Here is a tiny trained network, its code and every weight. The questions are about switching its units off for an input and a target symbol, where a switched-off unit gives its printed mean instead of its output.

import numpy as np


def w(rows, s, z=0):
    codes = np.array(rows[::2]) - 128.0
    scale = np.full(codes.shape[1], s)
    scale[-1] = z or s
    return codes * scale


def f(y):
    return y / 2 * (1 + np.tanh(0.7978845608 * (y + 0.044715 * y**3)))


def softmax(a):
    e = np.exp(a - a.max(-1, keepdims=True))
    return e / e.sum(-1, keepdims=True)


def log_softmax(a):
    a = a - a.max(-1, keepdims=True)
    return a - np.log(np.exp(a).sum(-1, keepdims=True))


def net(x, mask):
    ids = ['αδεημσφψω'.index(c) for c in x.split()]
    T = len(ids)
    res = E[ids] + P[:T]
    r = res
    for j in range(2):
        rows = slice(2 * j, 2 * j + 2)
        q, k, v = (r @ M[0][rows].T for M in (Q, K, V))
        z = softmax(np.where(np.tri(T) > 0, q @ k.T / 2**0.5, -1e9)) @ v
        o = O[0][rows]
        res = res + np.where(mask[j], z, o[:, -1]) @ o[:, :-1]
    y = f(res @ A[0][:, :-1].T + A[0][:, -1])
    res = res + np.where(mask[2:6], y, B[0][:, -1]) @ B[0][:, :-1]
    return log_softmax(res[-1] @ U[:, :-1].T + U[:, -1])


Q, K, V, O, A, B = {}, {}, {}, {}, {}, {}
E = w([
[119,121,6,129,99],'α',
[111,83,131,121,185],'δ',
[129,80,122,106,74],'ε',
[168,67,160,147,153],'η',
[140,47,134,196,171],'μ',
[145,178,137,75,196],'σ',
[199,80,89,122,84],'φ',
[141,150,38,125,100],'ψ',
[197,82,98,158,123],'ω',
],0.019)
P = w([
[99,182,158,250,107],'0',
[164,130,153,88,175],'1',
[82,86,70,119,142],'2',
[153,160,87,231,158],'3',
[179,117,155,71,157],'4',
[92,63,57,119,156],'5',
[160,163,87,221,158],'6',
[186,109,160,57,148],'7',
[95,45,47,113,164],'8',
[161,166,80,207,150],'9',
[189,97,167,42,126],'10',
[92,45,46,115,155],'11',
],0.015)
Q[0] = w([
[160,248,150,223,158],'head 1',
[48,108,39,178,135],'head 1',
[165,68,207,81,149],'head 2',
[185,175,242,199,116],'head 2',
],0.011)
K[0] = w([
[157,103,63,156,191],'head 1',
[99,191,104,251,106],'head 1',
[127,81,171,96,121],'head 2',
[219,93,76,65,192],'head 2',
],0.013)
V[0] = w([
[184,55,184,137,41],'head 1',
[93,1,94,55,104],'head 1',
[221,163,205,152,161],'head 2',
[185,219,75,118,80],'head 2',
],0.0094)
O[0] = w([
[245,55,131,149,182,20],'head 1',
[79,102,87,122,178,2],'head 1',
[138,146,255,184,130,196],'head 2',
[200,147,151,68,90,153],'head 2',
],0.0099,0.0069)
A[0] = w([
[59,50,164,105,154,87],'neuron 1',
[255,213,163,162,112,12],'neuron 2',
[157,122,65,215,28,3],'neuron 3',
[109,124,204,175,188,20],'neuron 4',
],0.0089,0.004)
B[0] = w([
[48,136,20,125,184,160],'neuron 1',
[116,58,20,48,107,254],'neuron 2',
[62,3,253,105,247,195],'neuron 3',
[147,139,87,232,118,197],'neuron 4',
],0.0066,0.0053)
U = w([
[106,123,61,84,92,128],'α',
[23,115,111,92,158,70],'δ',
[128,110,107,93,147,72],'ε',
[133,123,158,134,169,73],'η',
[98,147,99,148,137,160],'μ',
[76,121,251,64,145,161],'σ',
[163,121,118,99,141,68],'φ',
[149,174,59,128,89,253],'ψ',
[160,140,116,133,124,131],'ω',
],0.011,0.0041)

Each question gives the input, a string of symbols that net reads in full, and the target symbol t.
The units are the heads (2 rows each of Q, K, V and O) and the neurons (one row each of A and B). Each row of codes is followed by its name. A weight is (code - 128) times the scale printed after its matrix; where a second scale follows, it is the last column's (O, A, B and U).
mask holds one flag per unit, heads first, then neurons. A switched-off unit (its flag False) gives its mean, the last column of its rows in O or B, instead of its output. The means were averaged over made-up inputs and are rounded, as every weight is.
A unit's drop is (log p(t) with every unit on - log p(t) with that unit switched off) / (log p(t) with every unit on - log p(t) with every unit switched off).
The circuit of an input: a set's keep is (log p(t) with only the set's units on - log p(t) with every unit switched off) / (log p(t) with every unit on - log p(t) with every unit switched off). Starting from all 6 units, units are removed one at a time, each time the one whose removal leaves the highest keep (on an exact tie, the one counted first), for as long as the keep stays at least 0.8.
units of the circuit, in order: the units of the circuit, biggest drop first
which heads matter: for each layer, one digit per head in row order, 1 if its drop is at least 0.15 and else 0, layers parted by /
drop of u: that unit's drop, to one decimal
input φ ψ σ σ μ, target μ: which heads matter : 01
input δ σ ε σ σ ω α σ σ α σ ω, target δ: units of the circuit, in order : (head 2; neuron 3)
input δ δ σ σ η, target η: units of the circuit, in order : (head 2; head 1; neuron 4)
input δ σ σ δ σ σ σ σ σ δ δ ε, target δ: which heads matter : 01
input σ σ μ α σ η, target σ: units of the circuit, in order : (head 1; neuron 2)
input σ σ σ η σ ω, target σ: units of the circuit, in order : (neuron 3; head 1)
input σ ψ σ σ ψ η, target σ: units of the circuit, in order : (head 1; head 2)
input δ ψ δ σ σ α ε η α σ, target δ: which heads matter : 10
input σ σ δ ψ η, target η: units of the circuit, in order : (head 2; neuron 4; head 1)
input σ σ μ ψ σ δ σ δ ψ δ σ α, target σ: units of the circuit, in order : (neuron 3; head 1; head 2)
input ψ δ σ ε, target σ: units of the circuit, in order : (neuron 3)
input η σ σ α δ δ φ η σ σ δ μ, target η: units of the circuit, in order : (head 1; head 2)
input η ψ σ δ σ δ, target η: drop of neuron 2 : 0.2
input α φ δ σ σ σ σ δ σ, target α: drop of neuron 1 : 0.0
input σ σ σ σ μ, target μ: drop of neuron 3 : 0.2
input δ ψ α σ α σ ε ψ σ ψ φ, target φ: units of the circuit, in order : (head 1)
input α σ μ δ σ δ ω ψ σ, target α: drop of neuron 3 : 0.1
